Below are the code and all the weights of a small trained network. Each question names an input and a class and asks about switching units off, where a switched-off unit gives its printed mean instead of its output.

import numpy as np


def w(rows, s, z=0):
    codes = np.array(rows[::2]) - 128.0
    scale = np.full(codes.shape[1], s)
    scale[-1] = z or s
    return codes * scale


def norm(h):
    return h / np.sqrt((h * h).mean(-1, keepdims=True) + 1e-5)


def f(y):
    return np.maximum(y, 0)


def log_softmax(a):
    a = a - a.max(-1, keepdims=True)
    return a - np.log(np.exp(a).sum(-1, keepdims=True))


def net(x, mask):
    res = np.array(x, float).reshape(1, 6) / 4 @ E
    u = 0
    for l in range(3):
        y = f(norm(res) @ A[l][:, :-1].T + A[l][:, -1])
        res = res + np.where(mask[u : u + 6], y, B[l][:, -1]) @ B[l][:, :-1]
        u += 6
    return log_softmax(norm(res)[-1] @ U[:, :-1].T + U[:, -1])


A, B = {}, {}
E = w([
[123,116,128,128,146,115,130],'x0',
[47,191,5,103,82,72,87],'x1',
[188,159,48,128,207,224,9],'x2',
[134,102,145,103,114,130,108],'x3',
[133,134,128,125,127,131,131],'x4',
[148,157,232,93,255,178,142],'x5',
],0.0097)
A[0] = w([
[168,140,153,147,141,118,245,78],'0.n0',
[49,215,121,27,136,123,162,121],'0.n1',
[73,174,176,84,179,85,159,4],'0.n2',
[58,144,158,119,29,36,179,23],'0.n3',
[126,93,222,106,133,107,205,99],'0.n4',
[170,151,151,169,138,194,58,163],'0.n5',
],0.011,0.0039)
B[0] = w([
[171,157,166,90,64,114,98,188],'0.n0',
[117,48,150,184,101,96,156,205],'0.n1',
[150,153,102,27,80,143,113,174],'0.n2',
[130,147,132,217,104,32,170,254],'0.n3',
[104,254,78,26,112,169,86,227],'0.n4',
[138,28,57,168,168,68,155,199],'0.n5',
],0.011,0.0099)
A[1] = w([
[152,15,134,106,144,111,63,2],'1.n0',
[139,146,162,130,30,55,76,204],'1.n1',
[150,116,255,61,124,176,224,87],'1.n2',
[252,172,205,161,229,158,94,139],'1.n3',
[97,98,46,162,52,159,28,182],'1.n4',
[152,136,168,70,115,154,60,114],'1.n5',
],0.0094,0.0039)
B[1] = w([
[221,130,55,222,157,117,158,160],'1.n0',
[115,173,99,138,162,198,210,244],'1.n1',
[123,255,80,67,75,111,98,162],'1.n2',
[108,64,216,228,168,151,106,169],'1.n3',
[134,240,75,113,196,85,61,212],'1.n4',
[70,93,78,126,49,92,145,158],'1.n5',
],0.0098,0.011)
A[2] = w([
[103,113,178,112,189,185,159,72],'2.n0',
[90,148,97,153,177,70,123,128],'2.n1',
[113,65,199,136,149,150,104,3],'2.n2',
[92,80,147,69,165,51,94,130],'2.n3',
[127,216,95,139,68,116,247,159],'2.n4',
[159,136,239,89,116,123,210,75],'2.n5',
],0.012,0.0046)
B[2] = w([
[155,67,183,169,183,121,138,134],'2.n0',
[218,134,138,137,99,208,60,184],'2.n1',
[206,82,201,157,136,147,128,134],'2.n2',
[181,80,89,163,65,122,160,131],'2.n3',
[89,27,170,77,136,119,167,255],'2.n4',
[150,221,72,4,154,209,73,152],'2.n5',
],0.013,0.017)
U = w([
[41,76,159,43,19,105,252,51],'0',
[119,217,75,49,79,181,81,255],'1',
[223,101,86,233,151,197,91,102],'2',
[187,56,245,220,206,223,133,55],'3',
[45,74,85,213,6,13,222,23],'4',
],0.011,0.0063)

Each question gives the input, the list of numbers given to net, and the class t.
The units are the neurons (one row each of A and B). Each row of codes is followed by its name. A weight is (code - 128) times the scale printed after its matrix; where a second scale follows, it is the last column's (A, B and U).
mask holds one flag per neuron, layer by layer. A switched-off neuron (its flag False) gives its mean, the last column of its row in B, instead of its output. The means were averaged over made-up inputs and are rounded, as every weight is.
A unit's drop is (log p(t) with every unit on - log p(t) with that unit switched off) / (log p(t) with every unit on - log p(t) with every unit switched off).
The circuit of an input: a set's keep is (log p(t) with only the set's units on - log p(t) with every unit switched off) / (log p(t) with every unit on - log p(t) with every unit switched off). Starting from the 12 units with the biggest drops (on a tie, the unit counted first), units are removed one at a time, each time the one whose removal leaves the highest keep (on an exact tie, the one counted first), for as long as the keep stays at least 0.8.
units of the circuit, in order: the units of the circuit, biggest drop first
k most important neurons: the k neurons with the biggest drops, biggest first
k most important neurons of layer l: the k neurons of layer l with the biggest drops, biggest first
drop when u is switched off: that unit's drop, to one decimal
input [7,-5,0,-1,-8,3], class 1: units of the circuit, in order : 1.n2
input [-7,1,-1,7,0,-1], class 4: 2 most important neurons of layer 0 : 0.n3, 0.n4
input [0,8,-2,8,1,6], class 0: 2 most important neurons : 0.n5, 0.n2
input [-1,-3,-2,6,-6,2], class 1: 2 most important neurons : 0.n4, 0.n3
input [3,7,4,-1,-3,8], class 2: 2 most important neurons : 0.n4, 2.n4
input [8,-5,3,3,-4,-1], class 2: units of the circuit, in order : 0.n5, 2.n4
input [-3,-3,-3,-6,8,1], class 1: 2 most important neurons : 0.n4, 0.n0
input [5,8,0,7,-8,-1], class 4: 3 most important neurons of layer 0 : 0.n4, 0.n1, 0.n3
input [-6,4,3,-2,6,7], class 2: 3 most important neurons : 0.n5, 2.n4, 0.n1
input [5,4,0,5,4,0], class 4: 2 most important neurons : 0.n4, 0.n1
input [-3,2,8,2,-1,7], class 2: 3 most important neurons : 0.n5, 2.n4, 1.n0
input [-8,5,5,4,0,7], class 2: 2 most important neurons : 0.n5, 2.n4
input [0,-7,2,8,-7,0], class 2: 2 most important neurons of layer 0 : 0.n5, 0.n3
input [-4,2,8,-8,-4,1], class 2: units of the circuit, in order : 0.n4
input [-7,6,2,-6,8,3], class 2: 2 most important neurons : 0.n4, 0.n1
input [-3,2,3,-1,0,5], class 2: 2 most important neurons : 0.n5, 2.n4
input [-4,6,-1,-7,2,4], class 0: 2 most important neurons : 0.n2, 0.n5
input [-1,-8,-8,-3,-1,8], class 1: drop when 1.n3 is switched off : 0.0
input [-5,-6,-7,-6,-1,4], class 1: drop when 2.n5 is switched off : 0.1
input [-5,-5,2,3,-5,-8], class 2: most important neuron of layer 2 : 2.n5
input [3,8,7,-4,8,8], class 2: drop when 2.n4 is switched off : 0.1
input [4,3,1,-6,7,5], class 2: 2 most important neurons of layer 0 : 0.n3, 0.n4
